Below is a small trained network, with its code and all its weights. Each question gives an input and a class and asks what happens when units are switched off, that is, made to give their printed mean instead of their output.

import numpy as np


def w(rows, s, z=0):
    codes = np.array(rows[::2]) - 128.0
    scale = np.full(codes.shape[1], s)
    scale[-1] = z or s
    return codes * scale


def f(y):
    return np.maximum(y, 0)


def log_softmax(a):
    a = a - a.max(-1, keepdims=True)
    return a - np.log(np.exp(a).sum(-1, keepdims=True))


def net(x, mask):
    res = np.array(x, float).reshape(1, 4) / 4 @ E
    y = f(res @ A[0][:, :-1].T + A[0][:, -1])
    res = res + np.where(mask, y, B[0][:, -1]) @ B[0][:, :-1]
    return log_softmax(res[-1] @ U[:, :-1].T + U[:, -1])


A, B = {}, {}
E = w([
[235,237,27,170,86],'x0',
[183,16,195,215,33],'x1',
[156,118,117,129,150],'x2',
[227,216,254,117,148],'x3',
],0.0071)
A[0] = w([
[92,161,142,126,127,103],'N1',
[104,124,130,165,59,87],'N2',
[97,82,57,148,132,125],'N3',
[173,194,239,110,179,65],'N4',
[93,88,170,142,202,43],'N5',
[168,58,182,238,66,156],'N6',
[171,189,55,140,54,90],'N7',
[95,186,111,84,210,170],'N8',
[153,198,38,189,57,49],'N9',
[93,182,122,89,181,138],'N10',
[87,68,181,82,157,6],'N11',
[121,113,159,94,106,123],'N12',
[132,99,128,134,95,137],'N13',
[175,75,165,141,65,166],'N14',
[111,107,82,130,103,110],'N15',
[163,174,215,148,151,82],'N16',
[103,151,200,136,146,46],'N17',
[87,182,125,112,161,144],'N18',
[161,186,68,176,89,66],'N19',
[84,190,114,80,220,150],'N20',
[198,174,225,76,135,45],'N21',
[138,110,145,180,120,163],'N22',
[119,145,116,97,191,140],'N23',
[127,174,174,186,138,43],'N24',
[146,170,93,189,118,48],'N25',
[70,58,2,134,125,125],'N26',
[141,81,165,188,136,140],'N27',
[118,108,169,101,154,58],'N28',
[79,61,123,124,178,88],'N29',
[59,64,209,75,206,2],'N30',
[122,144,118,83,171,129],'N31',
[104,87,80,142,104,122],'N32',
],0.01,0.0015)
B[0] = w([
[139,121,118,121,120,148],'N1',
[131,121,89,118,124,164],'N2',
[62,152,94,156,138,191],'N3',
[32,171,99,162,152,235],'N4',
[156,124,185,129,158,186],'N5',
[175,101,48,80,57,255],'N6',
[165,118,212,121,166,222],'N7',
[176,100,74,117,67,219],'N8',
[172,129,221,138,168,233],'N9',
[164,105,80,111,90,199],'N10',
[177,139,190,133,165,201],'N11',
[144,128,132,128,138,157],'N12',
[134,127,110,125,110,158],'N13',
[166,121,65,95,94,211],'N14',
[96,137,108,152,138,166],'N15',
[52,143,97,162,139,208],'N16',
[112,149,128,139,156,174],'N17',
[153,107,98,114,92,183],'N18',
[147,115,205,104,165,208],'N19',
[179,102,64,105,67,227],'N20',
[17,127,111,167,144,227],'N21',
[140,120,107,117,100,170],'N22',
[132,111,118,108,79,179],'N23',
[108,131,104,153,147,164],'N24',
[151,125,169,110,159,178],'N25',
[4,163,84,170,129,238],'N26',
[169,114,115,112,92,186],'N27',
[142,125,166,129,146,168],'N28',
[135,142,174,142,175,191],'N29',
[193,139,233,119,171,239],'N30',
[144,109,105,110,104,174],'N31',
[77,158,104,142,127,176],'N32',
],0.021,0.0091)
U = w([
[143,85,45,87,32,53],'0',
[2,174,80,183,144,248],'1',
[150,129,184,119,182,15],'2',
],0.0098,0.00017)

Each question gives the input, the list of numbers given to net, and the class t.
The units are the neurons (one row each of A and B). Each row of codes is followed by its name. A weight is (code - 128) times the scale printed after its matrix; where a second scale follows, it is the last column's (A, B and U).
mask holds one flag per neuron, in row order. A switched-off neuron (its flag False) gives its mean, the last column of its row in B, instead of its output. The means were averaged over made-up inputs and are rounded, as every weight is.
A unit's drop is (log p(t) with every unit on - log p(t) with that unit switched off) / (log p(t) with every unit on - log p(t) with every unit switched off).
The circuit of an input: a set's keep is (log p(t) with only the set's units on - log p(t) with every unit switched off) / (log p(t) with every unit on - log p(t) with every unit switched off). Starting from the 12 units with the biggest drops (on a tie, the unit counted first), units are removed one at a time, each time the one whose removal leaves the highest keep (on an exact tie, the one counted first), for as long as the keep stays at least 0.8.
units of the circuit, in order: the units of the circuit, biggest drop first
k most important neurons: the k neurons with the biggest drops, biggest first
drop of u: that unit's drop, to one decimal
input [4,-7,-7,7], class 0: units of the circuit, in order : N20
input [-5,-7,6,6], class 0: 2 most important neurons : N20, N8
input [7,-4,1,7], class 1: 2 most important neurons : N4, N21
input [5,-4,-8,4], class 2: 3 most important neurons : N6, N26, N7
input [1,-4,5,5], class 1: 2 most important neurons : N4, N6
input [-4,-6,2,6], class 0: 3 most important neurons : N20, N8, N26
input [-6,1,7,6], class 1: 4 most important neurons : N4, N21, N16, N9
input [-7,-7,0,-6], class 0: 4 most important neurons : N20, N8, N10, N9
input [1,0,5,1], class 1: 3 most important neurons : N30, N6, N9
input [-6,-6,-2,-2], class 0: 4 most important neurons : N20, N8, N9, N10
input [1,2,-7,-3], class 1: 2 most important neurons : N20, N8
input [-1,5,-4,7], class 1: drop of N4 : 0.2
input [-4,-1,2,5], class 1: drop of N4 : 0.2
input [5,3,-6,-7], class 1: units of the circuit, in order : N26
input [7,-1,-7,8], class 1: drop of N4 : 0.6
input [-6,2,0,6], class 1: drop of N9 : 0.5
